X = ((128, 122, 126, 128, 122, 128, 135), (127, 130, 125, 128, 134, 126, 127), (128, 141, 117, 128, 112, 129, 130), (128, 142, 115, 128, 110, 129, 130), (127, 132, 115, 128, 108, 129, 137), (128, 136, 121, 128, 118, 129, 129), (128, 140, 117, 128, 111, 129, 129), (130, 104, 148, 128, 147, 128, 128))
Rows and columns are counted from 0.
(0, 0) = 128
(5, 4) = 118
(5, 1) = 136
(7, 3) = 128
(6, 0) = 128
(3, 1) = 142
(3, 3) = 128
(7, 1) = 104
(4, 6) = 137
(2, 6) = 130
(7, 5) = 128
(0, 1) = 122
(0, 4) = 122
(1, 6) = 127
(3, 6) = 130
(3, 5) = 129
(1, 4) = 134
(6, 4) = 111
(6, 5) = 129
(7, 4) = 147
(2, 3) = 128
(4, 4) = 108
(6, 1) = 140
(3, 2) = 115
(4, 0) = 127

B =
[[126 137 120 125 118 126 133 138]
 [132 118 102 132 129 119 134 125]
 [132 117 100 131 128 118 135 126]
 [134 118 102 132 129 119 135 127]
 [132 132 100 125 128 118 126 130]
 [133 118 101 131 129 120 134 127]
 [138 136 116 130 120 126 135 119]]
Indices start at 0.
row 0 col 0 = 126
row 4 col 2 = 100
row 0 col 5 = 126
row 4 col 7 = 130
row 5 col 4 = 129
row 3 col 3 = 132
row 0 col 4 = 118
row 4 col 3 = 125
row 6 col 1 = 136
row 1 col 3 = 132
row 6 col 2 = 116
row 1 col 1 = 118
row 3 col 1 = 118
row 5 col 0 = 133
row 3 col 2 = 102
row 2 col 1 = 117
row 4 col 0 = 132
row 4 col 5 = 118

A =
[[127 130 114 117 132 109 113 124 137 129 132 115 113 132 117 130]
 [117 121 112 118 119 119 119 117 121 119 120 112 111 121 114 123]
 [136 135 139 140 135 143 142 136 136 136 134 140 140 135 142 141]
 [118 126 105 122 125 116 118 116 128 129 126 102 101 125 101 125]
 [126 131 116 116 131 105 110 126 131 128 132 114 113 131 113 123]
 [137 127 150 131 131 137 134 138 128 126 128 154 155 129 155 129]
 [121 123 115 124 118 127 126 121 124 121 120 118 115 123 117 125]
 [126 133 120 129 130 124 127 127 130 132 132 117 117 132 117 132]
 [120 129 106 124 127 117 120 119 130 131 129 103 102 128 102 128]]
A[0, 0]	127
A[7]	[126, 133, 120, 129, 130, 124, 127, 127, 130, 132, 132, 117, 117, 132, 117, 132]
A[7, 7]	127
A[8, 5]	117
A[6, 1]	123
A[:, 15]	[130, 123, 141, 125, 123, 129, 125, 132, 128]
A[3, 5]	116
A[8, 9]	131
A[8, 3]	124
A[0, 4]	132
A[2]	[136, 135, 139, 140, 135, 143, 142, 136, 136, 136, 134, 140, 140, 135, 142, 141]
A[2, 1]	135
A[8, 10]	129
A[8, 2]	106
A[1]	[117, 121, 112, 118, 119, 119, 119, 117, 121, 119, 120, 112, 111, 121, 114, 123]
A[4, 2]	116
A[4, 3]	116
A[1, 12]	111
A[8, 0]	120
A[4]	[126, 131, 116, 116, 131, 105, 110, 126, 131, 128, 132, 114, 113, 131, 113, 123]
A[:, 0]	[127, 117, 136, 118, 126, 137, 121, 126, 120]
A[3]	[118, 126, 105, 122, 125, 116, 118, 116, 128, 129, 126, 102, 101, 125, 101, 125]
A[7, 8]	130
A[0, 10]	132
A[2, 10]	134
A[3, 0]	118
A[:, 2]	[114, 112, 139, 105, 116, 150, 115, 120, 106]
A[5, 10]	128
A[0, 13]	132
A[3, 4]	125
A[:, 11]	[115, 112, 140, 102, 114, 154, 118, 117, 103]
A[:, 10]	[132, 120, 134, 126, 132, 128, 120, 132, 129]
A[6, 6]	126
A[3, 3]	122
A[5, 4]	131
A[1, 2]	112

arr =
[[140, 129, 110, 128, 111, 131, 130, 130, 109, 142, 107, 141, 130, 133],
 [131, 121, 133, 121, 132, 121, 121, 121, 132, 126, 133, 126, 121, 120],
 [138, 128, 112, 127, 111, 129, 129, 129, 111, 139, 110, 142, 129, 132],
 [126, 116, 148, 116, 148, 114, 114, 114, 149, 115, 150, 114, 114, 111],
 [127, 117, 145, 117, 146, 115, 115, 115, 146, 118, 147, 115, 115, 112],
 [141, 130, 107, 129, 108, 132, 131, 131, 106, 145, 104, 143, 131, 135],
 [134, 123, 128, 123, 128, 123, 123, 123, 127, 130, 127, 128, 123, 123],
 [135, 123, 125, 123, 125, 124, 123, 123, 125, 131, 123, 130, 124, 124],
 [135, 124, 123, 124, 123, 125, 125, 125, 121, 134, 121, 133, 125, 126],
 [130, 118, 141, 118, 143, 116, 117, 117, 142, 120, 144, 119, 117, 114],
 [127, 115, 148, 116, 150, 113, 114, 114, 149, 115, 151, 113, 114, 110]]
arr[-11, 0] => 140
arr[-2, -9] => 116
arr[:, 2] => [110, 133, 112, 148, 145, 107, 128, 125, 123, 141, 148]
arr[-2, -6] => 142
arr[6, 13] => 123
arr[2, -12] => 112
arr[-9, 6] => 129
arr[8, -9] => 125
arr[9, 13] => 114
arr[-4, -7] => 123
arr[-7, -3] => 115
arr[1, 5] => 121
arr[-10, -3] => 126
arr[-11, -13] => 129
arr[-3, 11] => 133
arr[-8] => [126, 116, 148, 116, 148, 114, 114, 114, 149, 115, 150, 114, 114, 111]
arr[-10, 1] => 121
arr[7] => [135, 123, 125, 123, 125, 124, 123, 123, 125, 131, 123, 130, 124, 124]
arr[-7] => [127, 117, 145, 117, 146, 115, 115, 115, 146, 118, 147, 115, 115, 112]
arr[6, 0] => 134
arr[-11, -10] => 111
arr[3, 6] => 114
arr[:, -1] => [133, 120, 132, 111, 112, 135, 123, 124, 126, 114, 110]
arr[:, -10] => [111, 132, 111, 148, 146, 108, 128, 125, 123, 143, 150]
arr[10, 2] => 148
arr[-1, -3] => 113
arr[8, -7] => 125
arr[-6, -1] => 135
arr[7, -11] => 123
arr[-2, -2] => 117
arr[-4, 5] => 124
arr[-5, 4] => 128
arr[:, -7] => [130, 121, 129, 114, 115, 131, 123, 123, 125, 117, 114]
